Below are the code and all the weights of a small trained network. Each question names an input and a class and asks about switching units off, where a switched-off unit gives its printed mean instead of its output.

import numpy as np


def w(rows, s, z=0):
    codes = np.array(rows[::2]) - 128.0
    scale = np.full(codes.shape[1], s)
    scale[-1] = z or s
    return codes * scale


def f(y):
    return np.maximum(y, 0)


def log_softmax(a):
    a = a - a.max(-1, keepdims=True)
    return a - np.log(np.exp(a).sum(-1, keepdims=True))


def net(x, mask):
    res = np.array(x, float).reshape(1, 6) / 4 @ E
    y = f(res @ A[0][:, :-1].T + A[0][:, -1])
    res = res + np.where(mask, y, B[0][:, -1]) @ B[0][:, :-1]
    return log_softmax(res[-1] @ U[:, :-1].T + U[:, -1])


A, B = {}, {}
E = w([
[100,94,74,5],'x0',
[58,202,15,174],'x1',
[127,129,127,129],'x2',
[127,131,129,129],'x3',
[131,127,126,130],'x4',
[252,173,61,116],'x5',
],0.011)
A[0] = w([
[114,197,133,208,137],'N1',
[97,55,170,32,185],'N2',
[206,105,250,205,145],'N3',
[129,132,53,68,188],'N4',
[15,130,50,61,254],'N5',
[85,184,160,254,180],'N6',
[249,99,88,86,185],'N7',
[150,154,128,210,193],'N8',
[44,118,160,181,253],'N9',
[65,42,167,76,196],'N10',
[194,163,73,160,154],'N11',
[225,187,85,138,184],'N12',
[129,168,110,240,137],'N13',
[158,181,132,202,190],'N14',
],0.0089,0.0052)
B[0] = w([
[101,71,95,86,197],'N1',
[147,91,196,151,219],'N2',
[126,250,139,241,249],'N3',
[149,207,156,126,201],'N4',
[125,130,139,211,251],'N5',
[69,103,97,96,233],'N6',
[160,178,170,84,238],'N7',
[133,113,58,112,207],'N8',
[63,124,132,146,225],'N9',
[151,89,173,177,217],'N10',
[181,122,99,115,211],'N11',
[200,126,101,101,240],'N12',
[115,95,78,86,209],'N13',
[140,125,75,112,212],'N14',
],0.011)
U = w([
[66,174,136,208,252],'0',
[174,223,88,151,203],'1',
[29,52,85,97,29],'2',
[169,71,46,45,23],'3',
[161,17,169,139,98],'4',
[153,170,207,2,77],'5',
],0.0088,0.0033)

Each question gives the input, the list of numbers given to net, and the class t.
The units are the neurons (one row each of A and B). Each row of codes is followed by its name. A weight is (code - 128) times the scale printed after its matrix; where a second scale follows, it is the last column's (A, B and U).
mask holds one flag per neuron, in row order. A switched-off neuron (its flag False) gives its mean, the last column of its row in B, instead of its output. The means were averaged over made-up inputs and are rounded, as every weight is.
A unit's drop is (log p(t) with every unit on - log p(t) with that unit switched off) / (log p(t) with every unit on - log p(t) with every unit switched off).
The circuit of an input: a set's keep is (log p(t) with only the set's units on - log p(t) with every unit switched off) / (log p(t) with every unit on - log p(t) with every unit switched off). Starting from the 12 units with the biggest drops (on a tie, the unit counted first), units are removed one at a time, each time the one whose removal leaves the highest keep (on an exact tie, the one counted first), for as long as the keep stays at least 0.8.
circuit, biggest first: the units of the circuit, biggest drop first
unit that matters most: the unit with the biggest drop
top k neurons: the k neurons with the biggest drops, biggest first
drop of u: that unit's drop, to one decimal
input [-4,-6,-1,5,-8,-1], class 0: circuit, biggest first	[N3, N12]
input [8,0,-3,6,-5,-8], class 4: circuit, biggest first	[N10]
input [-1,1,7,-4,1,-8], class 2: top 4 neurons	[N3, N6, N4, N7]
input [2,-2,-6,0,6,8], class 5: circuit, biggest first	[N7, N3]
input [4,-2,0,-5,-3,8], class 5: circuit, biggest first	[N7, N3]
input [1,-2,2,-7,-3,-8], class 4: top 3 neurons	[N3, N10, N2]
input [0,2,6,-4,1,3], class 3: top 2 neurons	[N3, N5]
input [7,-1,4,0,-7,-1], class 4: circuit, biggest first	[N2, N10]
input [0,-6,1,7,-6,-8], class 0: top 2 neurons	[N3, N9]
input [0,-6,6,-6,-2,-2], class 0: top 2 neurons	[N3, N12]
input [0,1,2,-5,6,-6], class 2: top 3 neurons	[N3, N4, N7]
input [7,1,8,3,-2,-2], class 0: top 3 neurons	[N5, N4, N12]
input [8,-1,1,6,-1,-6], class 4: top 3 neurons	[N3, N2, N10]
input [-3,-5,-3,1,-7,0], class 0: top 3 neurons	[N3, N12, N11]
input [-5,-8,-1,7,-6,-4], class 0: circuit, biggest first	[N3]
input [4,-2,7,-7,8,-4], class 4: top 3 neurons	[N3, N2, N10]
input [6,4,5,-1,-2,-2], class 0: drop of N5	0.2
input [0,2,4,3,1,2], class 3: drop of N3	1.1
input [7,1,-8,4,-7,-3], class 0: drop of N2	-0.2
input [7,2,0,2,-1,-6], class 0: unit that matters most	N5
